Here is a tiny trained network, its code and every weight. The questions are about switching its units off for an input and a target symbol, where a switched-off unit gives its printed mean instead of its output.

import numpy as np


def w(rows, s, z=0):
    codes = np.array(rows[::2]) - 128.0
    scale = np.full(codes.shape[1], s)
    scale[-1] = z or s
    return codes * scale


def norm(h):
    return h / np.sqrt((h * h).mean(-1, keepdims=True) + 1e-5)


def f(y):
    return np.maximum(y, 0)


def softmax(a):
    e = np.exp(a - a.max(-1, keepdims=True))
    return e / e.sum(-1, keepdims=True)


def log_softmax(a):
    a = a - a.max(-1, keepdims=True)
    return a - np.log(np.exp(a).sum(-1, keepdims=True))


def net(x, mask):
    ids = ['βεζθλμπφψ'.index(c) for c in x.split()]
    T = len(ids)
    res = E[ids] + P[:T]
    u = 0
    for l in range(2):
        q, k, v = (norm(res) @ M[l].T for M in (Q, K, V))
        z = softmax(np.where(np.tri(T) > 0, q @ k.T / 4**0.5, -1e9)) @ v
        res = res + np.where(mask[u], z, O[l][:, -1]) @ O[l][:, :-1]
        u += 1
        y = f(norm(res) @ A[l][:, :-1].T + A[l][:, -1])
        res = res + np.where(mask[u : u + 8], y, B[l][:, -1]) @ B[l][:, :-1]
        u += 8
    return log_softmax(norm(res)[-1] @ U[:, :-1].T + U[:, -1])


Q, K, V, O, A, B = {}, {}, {}, {}, {}, {}
E = w([
[134,100,47,180],'β',
[96,4,156,100],'ε',
[127,99,50,181],'ζ',
[132,112,74,170],'θ',
[117,117,73,147],'λ',
[165,131,134,184],'μ',
[192,130,152,191],'π',
[75,234,106,99],'φ',
[154,160,209,184],'ψ',
],0.018)
P = w([
[255,169,4,67],'0',
[211,148,41,114],'1',
[181,145,71,132],'2',
[149,124,104,154],'3',
[139,115,131,163],'4',
[137,108,155,159],'5',
[124,104,165,157],'6',
[123,97,187,149],'7',
[128,96,198,147],'8',
[80,128,180,119],'9',
],0.0093)
Q[0] = w([
[121,56,3,135],'L0H0',
[108,165,55,202],'L0H0',
[175,56,23,16],'L0H0',
[199,98,62,6],'L0H0',
],0.0043)
K[0] = w([
[63,194,170,214],'L0H0',
[100,150,134,43],'L0H0',
[105,164,60,167],'L0H0',
[254,163,70,211],'L0H0',
],0.007)
V[0] = w([
[133,8,177,19],'L0H0',
[89,62,181,48],'L0H0',
[106,92,131,187],'L0H0',
[136,129,82,116],'L0H0',
],0.012)
O[0] = w([
[81,15,152,127,1],'L0H0',
[21,5,215,158,5],'L0H0',
[148,108,137,2,95],'L0H0',
[106,101,76,187,196],'L0H0',
],0.0077,0.0053)
A[0] = w([
[219,92,151,86,9],'L0N0',
[192,159,145,41,240],'L0N1',
[151,187,67,55,109],'L0N2',
[204,110,157,197,165],'L0N3',
[148,160,4,155,233],'L0N4',
[55,165,107,164,9],'L0N5',
[156,129,182,174,43],'L0N6',
[158,157,119,107,1],'L0N7',
],0.012,0.0036)
B[0] = w([
[79,159,172,145,140],'L0N0',
[55,75,130,215,175],'L0N1',
[101,7,186,143,196],'L0N2',
[2,68,121,138,167],'L0N3',
[45,28,177,151,247],'L0N4',
[186,148,144,157,144],'L0N5',
[140,50,188,183,137],'L0N6',
[73,133,85,153,139],'L0N7',
],0.0073,0.014)
Q[1] = w([
[103,113,111,221],'L1H0',
[118,104,113,102],'L1H0',
[131,92,161,129],'L1H0',
[254,145,83,47],'L1H0',
],0.017)
K[1] = w([
[81,148,169,179],'L1H0',
[138,98,134,146],'L1H0',
[85,117,117,123],'L1H0',
[185,127,2,169],'L1H0',
],0.019)
V[1] = w([
[112,125,39,86],'L1H0',
[44,250,36,108],'L1H0',
[183,66,139,219],'L1H0',
[152,84,151,97],'L1H0',
],0.012)
O[1] = w([
[159,80,125,251,38],'L1H0',
[248,188,247,139,185],'L1H0',
[81,196,58,77,254],'L1H0',
[63,111,149,118,24],'L1H0',
],0.012,0.0036)
A[1] = w([
[154,192,117,62,187],'L1N0',
[79,56,105,73,2],'L1N1',
[100,253,123,73,43],'L1N2',
[106,39,156,118,93],'L1N3',
[62,108,101,21,86],'L1N4',
[150,166,81,151,168],'L1N5',
[162,33,97,97,190],'L1N6',
[148,34,69,64,178],'L1N7',
],0.013,0.0053)
B[1] = w([
[108,10,195,118,172],'L1N0',
[140,100,170,221,223],'L1N1',
[149,101,147,33,167],'L1N2',
[15,164,170,156,219],'L1N3',
[216,156,122,181,254],'L1N4',
[137,204,231,67,176],'L1N5',
[183,149,217,47,211],'L1N6',
[195,128,254,64,238],'L1N7',
],0.0097,0.0067)
U = w([
[57,54,118,253,140],'β',
[39,191,126,182,158],'ε',
[84,164,193,3,91],'ζ',
[172,95,101,140,65],'θ',
[153,96,110,148,49],'λ',
[126,112,120,123,18],'μ',
[204,150,206,199,221],'π',
[136,123,93,179,73],'φ',
[82,174,83,99,254],'ψ',
],0.013,0.0035)

Each question gives the input, a string of symbols that net reads in full, and the target symbol t.
The units are the heads (4 rows each of Q, K, V and O) and the neurons (one row each of A and B). Each row of codes is followed by its name. A weight is (code - 128) times the scale printed after its matrix; where a second scale follows, it is the last column's (O, A, B and U).
mask holds one flag per unit, layer by layer, with each layer's heads first. A switched-off unit (its flag False) gives its mean, the last column of its rows in O or B, instead of its output. The means were averaged over made-up inputs and are rounded, as every weight is.
A unit's drop is (log p(t) with every unit on - log p(t) with that unit switched off) / (log p(t) with every unit on - log p(t) with every unit switched off).
The circuit of an input: a set's keep is (log p(t) with only the set's units on - log p(t) with every unit switched off) / (log p(t) with every unit on - log p(t) with every unit switched off). Starting from the 12 units with the biggest drops (on a tie, the unit counted first), units are removed one at a time, each time the one whose removal leaves the highest keep (on an exact tie, the one counted first), for as long as the keep stays at least 0.8.
units of the circuit, in order: the units of the circuit, biggest drop first
most important unit: the unit with the biggest drop
k most important neurons: the k neurons with the biggest drops, biggest first
top k neurons in layer l: the k neurons of layer l with the biggest drops, biggest first
drop when u is switched off: that unit's drop, to one decimal
input ψ θ λ, target ζ: most important unit -> L0H0
input ε ζ φ φ ψ μ μ ε ε, target ζ: 2 most important neurons -> (L1N7, L0N4)
input φ φ λ λ ζ μ λ, target ε: units of the circuit, in order -> (L0N4, L0H0, L1H0)
input ε ζ φ φ μ π ζ φ φ π, target ε: 2 most important neurons -> (L0N3, L0N2)
input λ φ ψ, target ζ: units of the circuit, in order -> (L1H0, L1N2)
input φ φ ε φ ε, target π: top 4 neurons in layer 0 -> (L0N5, L0N4, L0N2, L0N3)
input θ φ μ β λ, target ε: top 3 neurons in layer 0 -> (L0N4, L0N3, L0N2)
input ε μ λ ε θ φ φ, target π: top 2 neurons in layer 0 -> (L0N4, L0N2)
input λ μ φ ε π φ φ ε, target π: 2 most important neurons -> (L1N4, L0N4)
input λ β μ μ, target ε: top 2 neurons in layer 0 -> (L0N4, L0N1)
input ε β π φ ε ε λ μ, target β: top 2 neurons in layer 1 -> (L1N1, L1N5)
input φ μ ε β μ λ ε φ ε, target ζ: 2 most important neurons -> (L0N1, L0N4)
input π λ λ φ λ φ μ λ μ, target ε: 2 most important neurons -> (L0N3, L0N1)
input λ ψ λ θ λ ψ λ, target ζ: 2 most important neurons -> (L1N7, L0N3)
input φ ψ φ λ π λ, target ψ: units of the circuit, in order -> (L1H0)
input ζ φ π ζ π ζ, target ψ: 2 most important neurons -> (L0N3, L1N3)
input π ε φ φ φ φ θ μ, target β: top 2 neurons in layer 0 -> (L0N3, L0N2)
input λ φ ε θ β π, target β: top 3 neurons in layer 1 -> (L1N1, L1N4, L1N5)
input ε λ θ, target β: top 2 neurons in layer 0 -> (L0N4, L0N2)
input λ φ π ζ, target π: most important unit -> L0H0
input φ φ μ φ ψ λ φ φ μ λ, target π: top 2 neurons in layer 0 -> (L0N2, L0N4)
input β φ μ φ β π ψ μ, target ζ: 2 most important neurons -> (L1N2, L0N4)
input μ λ μ φ ζ φ, target π: drop when L1H0 is switched off -> 2.9
input λ φ μ β, target π: drop when L1N5 is switched off -> 0.2
